Here is a tiny trained network, its code and every weight. The questions are about switching its units off for an input and a class, where a switched-off unit gives its printed mean instead of its output.

import numpy as np


def w(rows, s, z=0):
    codes = np.array(rows[::2]) - 128.0
    scale = np.full(codes.shape[1], s)
    scale[-1] = z or s
    return codes * scale


def norm(h):
    return h / np.sqrt((h * h).mean(-1, keepdims=True) + 1e-5)


def f(y):
    return y / 2 * (1 + np.tanh(0.7978845608 * (y + 0.044715 * y**3)))


def log_softmax(a):
    a = a - a.max(-1, keepdims=True)
    return a - np.log(np.exp(a).sum(-1, keepdims=True))


def net(x, mask):
    res = np.array(x, float).reshape(1, 2) / 4 @ E
    u = 0
    for l in range(3):
        y = f(norm(res) @ A[l][:, :-1].T + A[l][:, -1])
        res = res + np.where(mask[u : u + 9], y, B[l][:, -1]) @ B[l][:, :-1]
        u += 9
    return log_softmax(norm(res)[-1] @ U[:, :-1].T + U[:, -1])


A, B = {}, {}
E = w([
[119,109,14,144,123,250,166],'x0',
[107,213,89,137,90,226,14],'x1',
],0.011)
A[0] = w([
[154,144,118,111,124,103,132,99],'0.n1',
[158,126,115,130,123,83,142,122],'0.n2',
[128,116,156,132,125,7,161,123],'0.n3',
[132,170,200,148,113,67,82,10],'0.n4',
[134,130,206,114,137,41,99,55],'0.n5',
[160,114,127,143,114,122,117,3],'0.n6',
[153,137,117,101,150,139,135,86],'0.n7',
[128,117,117,88,147,146,120,90],'0.n8',
[134,112,112,117,114,87,157,95],'0.n9',
],0.019,0.0023)
B[0] = w([
[95,128,145,157,150,140,71,134],'0.n1',
[105,140,138,142,165,144,105,156],'0.n2',
[113,56,230,198,81,109,172,248],'0.n3',
[107,67,132,39,195,135,129,228],'0.n4',
[195,251,124,216,26,123,124,250],'0.n5',
[42,93,119,147,107,142,63,122],'0.n6',
[76,122,119,147,125,157,123,129],'0.n7',
[117,160,154,131,103,129,165,132],'0.n8',
[99,166,144,84,189,157,68,160],'0.n9',
],0.023,0.017)
A[1] = w([
[67,129,160,122,177,97,110,164],'1.n1',
[115,147,61,227,66,25,121,168],'1.n2',
[128,164,153,104,151,99,100,254],'1.n3',
[150,75,99,141,73,114,90,220],'1.n4',
[95,47,163,160,127,123,139,178],'1.n5',
[153,212,39,147,104,95,142,80],'1.n6',
[148,100,111,123,81,126,124,182],'1.n7',
[159,149,5,163,93,185,141,184],'1.n8',
[142,105,116,28,135,85,60,142],'1.n9',
],0.023,0.0026)
B[1] = w([
[129,103,104,97,130,134,166,145],'1.n1',
[191,181,171,202,108,147,117,182],'1.n2',
[108,153,62,195,111,114,134,152],'1.n3',
[94,125,142,141,121,126,157,139],'1.n4',
[121,152,28,111,147,128,128,180],'1.n5',
[108,96,109,55,160,141,142,180],'1.n6',
[98,137,144,149,199,109,104,146],'1.n7',
[65,97,247,5,123,122,75,250],'1.n8',
[227,128,60,112,109,100,86,162],'1.n9',
],0.022,0.02)
A[2] = w([
[123,180,21,179,117,214,112,196],'2.n1',
[185,24,108,172,79,162,116,95],'2.n2',
[182,41,234,153,17,100,112,105],'2.n3',
[82,115,2,109,198,95,201,85],'2.n4',
[126,160,146,154,139,252,76,152],'2.n5',
[142,146,127,97,162,128,128,100],'2.n6',
[98,143,117,113,176,28,131,120],'2.n7',
[202,65,106,116,184,128,111,46],'2.n8',
[170,99,29,92,178,191,170,4],'2.n9',
],0.015,0.0028)
B[2] = w([
[84,16,142,97,145,122,114,158],'2.n1',
[165,245,132,33,112,77,120,148],'2.n2',
[133,163,149,187,150,99,139,254],'2.n3',
[138,141,80,115,207,208,195,169],'2.n4',
[88,43,132,85,106,65,177,143],'2.n5',
[120,70,126,203,113,160,37,137],'2.n6',
[129,120,101,123,48,249,125,135],'2.n7',
[106,142,114,178,76,107,49,141],'2.n8',
[94,153,164,208,88,72,149,166],'2.n9',
],0.017,0.015)
U = w([
[76,113,222,33,127,142,108,220],'0',
[92,115,34,162,197,186,245,3],'1',
[205,146,8,118,105,88,88,51],'2',
[165,203,228,245,87,88,175,181],'3',
],0.014,0.0023)

Each question gives the input, the list of numbers given to net, and the class t.
The units are the neurons (one row each of A and B). Each row of codes is followed by its name. A weight is (code - 128) times the scale printed after its matrix; where a second scale follows, it is the last column's (A, B and U).
mask holds one flag per neuron, layer by layer. A switched-off neuron (its flag False) gives its mean, the last column of its row in B, instead of its output. The means were averaged over made-up inputs and are rounded, as every weight is.
A unit's drop is (log p(t) with every unit on - log p(t) with that unit switched off) / (log p(t) with every unit on - log p(t) with every unit switched off).
The circuit of an input: a set's keep is (log p(t) with only the set's units on - log p(t) with every unit switched off) / (log p(t) with every unit on - log p(t) with every unit switched off). Starting from the 12 units with the biggest drops (on a tie, the unit counted first), units are removed one at a time, each time the one whose removal leaves the highest keep (on an exact tie, the one counted first), for as long as the keep stays at least 0.8.
circuit, biggest first: the units of the circuit, biggest drop first
most important unit: the unit with the biggest drop
k most important neurons: the k neurons with the biggest drops, biggest first
k most important neurons of layer l: the k neurons of layer l with the biggest drops, biggest first
drop when u is switched off: that unit's drop, to one decimal
input [-1,2], class 2: circuit, biggest first => 0.n3; 1.n9; 0.n5
input [-4,8], class 2: circuit, biggest first => 1.n9; 0.n3; 0.n5
input [-4,4], class 2: 3 most important neurons => 0.n3; 0.n4; 1.n9
input [4,-4], class 1: 3 most important neurons => 0.n5; 1.n8; 0.n4
input [1,-3], class 1: circuit, biggest first => 0.n5; 1.n8
input [-8,8], class 2: most important unit => 0.n3
input [2,-6], class 1: 2 most important neurons of layer 1 => 1.n5; 1.n8
input [-2,7], class 2: 3 most important neurons => 0.n5; 0.n3; 1.n9
input [-7,8], class 2: 2 most important neurons => 0.n4; 0.n3
input [-1,4], class 2: circuit, biggest first => 0.n5; 0.n3; 1.n9
input [-3,4], class 2: 2 most important neurons of layer 0 => 0.n3; 0.n4
input [3,-8], class 1: 3 most important neurons => 0.n5; 1.n5; 1.n8
input [-3,8], class 2: drop when 1.n7 is switched off => 0.0
input [-2,4], class 2: drop when 0.n3 is switched off => 0.6
input [1,-2], class 1: drop when 1.n5 is switched off => 0.1
input [3,-6], class 1: drop when 0.n5 is switched off => 1.0
